Below is a small trained network, with its code and all its weights. Each question gives an input and a target symbol and asks what happens when units are switched off, that is, made to give their printed mean instead of their output.

import numpy as np


def w(rows, s, z=0):
    codes = np.array(rows[::2]) - 128.0
    scale = np.full(codes.shape[1], s)
    scale[-1] = z or s
    return codes * scale


def f(y):
    return y / 2 * (1 + np.tanh(0.7978845608 * (y + 0.044715 * y**3)))


def softmax(a):
    e = np.exp(a - a.max(-1, keepdims=True))
    return e / e.sum(-1, keepdims=True)


def log_softmax(a):
    a = a - a.max(-1, keepdims=True)
    return a - np.log(np.exp(a).sum(-1, keepdims=True))


def net(x, mask):
    ids = ['αγδεητψ'.index(c) for c in x.split()]
    T = len(ids)
    res = E[ids] + P[:T]
    r = res
    for j in range(2):
        rows = slice(2 * j, 2 * j + 2)
        q, k, v = (r @ M[0][rows].T for M in (Q, K, V))
        z = softmax(np.where(np.tri(T) > 0, q @ k.T / 2**0.5, -1e9)) @ v
        o = O[0][rows]
        res = res + np.where(mask[j], z, o[:, -1]) @ o[:, :-1]
    y = f(res @ A[0][:, :-1].T + A[0][:, -1])
    res = res + np.where(mask[2:14], y, B[0][:, -1]) @ B[0][:, :-1]
    return log_softmax(res[-1] @ U[:, :-1].T + U[:, -1])


Q, K, V, O, A, B = {}, {}, {}, {}, {}, {}
E = w([
[126,154,139,188,86,91],'α',
[136,199,116,51,88,232],'γ',
[38,173,163,195,156,100],'δ',
[208,89,123,238,104,134],'ε',
[109,175,16,249,95,103],'η',
[178,65,182,170,105,128],'τ',
[36,89,91,137,77,128],'ψ',
],0.015)
P = w([
[99,97,67,35,254,87],'0',
[195,201,161,148,103,223],'1',
[183,182,173,103,63,169],'2',
[155,174,182,131,81,187],'3',
[146,163,199,103,45,147],'4',
[120,129,193,146,65,170],'5',
],0.0055)
Q[0] = w([
[148,98,200,183,37,113],'h1',
[9,190,64,14,238,56],'h1',
[235,60,167,241,44,31],'h2',
[103,180,1,65,181,113],'h2',
],0.0062)
K[0] = w([
[125,60,116,67,195,80],'h1',
[157,171,160,184,2,118],'h1',
[142,67,25,107,176,53],'h2',
[129,133,158,150,36,130],'h2',
],0.0079)
V[0] = w([
[177,29,165,204,130,198],'h1',
[30,31,214,81,219,2],'h1',
[250,191,249,40,73,216],'h2',
[106,235,175,149,9,10],'h2',
],0.007)
O[0] = w([
[82,85,170,212,142,65,240],'h1',
[146,200,255,144,90,138,2],'h1',
[175,54,176,79,171,157,81],'h2',
[175,195,77,177,252,90,90],'h2',
],0.0092,0.0023)
A[0] = w([
[186,137,127,126,166,93,63],'n1',
[137,128,122,119,165,83,141],'n2',
[124,143,179,145,104,139,65],'n3',
[91,109,71,98,131,187,4],'n4',
[116,206,162,112,98,207,63],'n5',
[76,159,154,140,216,74,175],'n6',
[235,165,86,129,125,87,144],'n7',
[205,126,147,52,100,111,54],'n8',
[151,101,87,183,132,40,186],'n9',
[245,101,135,181,188,92,139],'n10',
[162,138,218,129,148,126,128],'n11',
[131,139,182,150,211,98,161],'n12',
],0.011,0.0032)
B[0] = w([
[72,150,127,106,140,147,122],'n1',
[144,140,189,107,96,144,122],'n2',
[253,64,132,191,146,124,168],'n3',
[164,98,160,191,125,58,170],'n4',
[130,64,23,104,76,137,162],'n5',
[136,120,208,51,59,211,153],'n6',
[53,223,89,134,161,211,185],'n7',
[73,196,57,224,181,135,160],'n8',
[96,110,126,126,237,160,254],'n9',
[80,113,227,43,106,179,201],'n10',
[254,127,113,132,253,110,171],'n11',
[194,228,201,187,180,170,143],'n12',
],0.0065,0.0085)
U = w([
[125,158,249,84,145,221,189],'α',
[172,42,129,22,137,253,209],'γ',
[218,121,127,154,139,174,73],'δ',
[51,14,191,155,65,142,245],'ε',
[149,119,114,206,205,146,2],'η',
[218,105,204,143,182,114,122],'τ',
[179,99,134,156,61,155,89],'ψ',
],0.0064,0.0048)

Each question gives the input, a string of symbols that net reads in full, and the target symbol t.
The units are the heads (2 rows each of Q, K, V and O) and the neurons (one row each of A and B). Each row of codes is followed by its name. A weight is (code - 128) times the scale printed after its matrix; where a second scale follows, it is the last column's (O, A, B and U).
mask holds one flag per unit, heads first, then neurons. A switched-off unit (its flag False) gives its mean, the last column of its rows in O or B, instead of its output. The means were averaged over made-up inputs and are rounded, as every weight is.
A unit's drop is (log p(t) with every unit on - log p(t) with that unit switched off) / (log p(t) with every unit on - log p(t) with every unit switched off).
The circuit of an input: a set's keep is (log p(t) with only the set's units on - log p(t) with every unit switched off) / (log p(t) with every unit on - log p(t) with every unit switched off). Starting from the 12 units with the biggest drops (on a tie, the unit counted first), units are removed one at a time, each time the one whose removal leaves the highest keep (on an exact tie, the one counted first), for as long as the keep stays at least 0.8.
circuit, biggest first: the units of the circuit, biggest drop first
k most important neurons: the k neurons with the biggest drops, biggest first
which heads matter: for each layer, one digit per head in row order, 1 if its drop is at least 0.15 and else 0, layers parted by /
drop when u is switched off: that unit's drop, to one decimal
input ψ δ ε τ, target ψ: 2 most important neurons	(n5, n9)
input η ε α γ γ τ, target η: which heads matter	11
input η ε α α ε δ, target α: circuit, biggest first	(n6, h2)
input η δ ε, target η: 3 most important neurons	(n9, n7, n6)
input α α τ ε δ, target α: circuit, biggest first	(n6, h2, n12)
input η ε ε τ, target η: circuit, biggest first	(h2, n10)
input α η δ δ τ, target α: 2 most important neurons	(n10, n7)
input ε ε α, target ε: circuit, biggest first	(h1, h2)
input γ δ δ α α, target γ: 2 most important neurons	(n4, n12)
input τ α ψ α, target τ: 3 most important neurons	(n11, n3, n7)
input τ δ ε τ, target τ: 2 most important neurons	(n11, n3)
input α ε α α α, target α: 2 most important neurons	(n7, n6)
input δ ε α α, target δ: 4 most important neurons	(n5, n11, n3, n10)
input η γ α γ ε α, target η: drop when n4 is switched off	0.0
input ε ε α ε ε, target ε: drop when h2 is switched off	0.3
input η ψ ε α ε, target η: drop when h1 is switched off	0.1
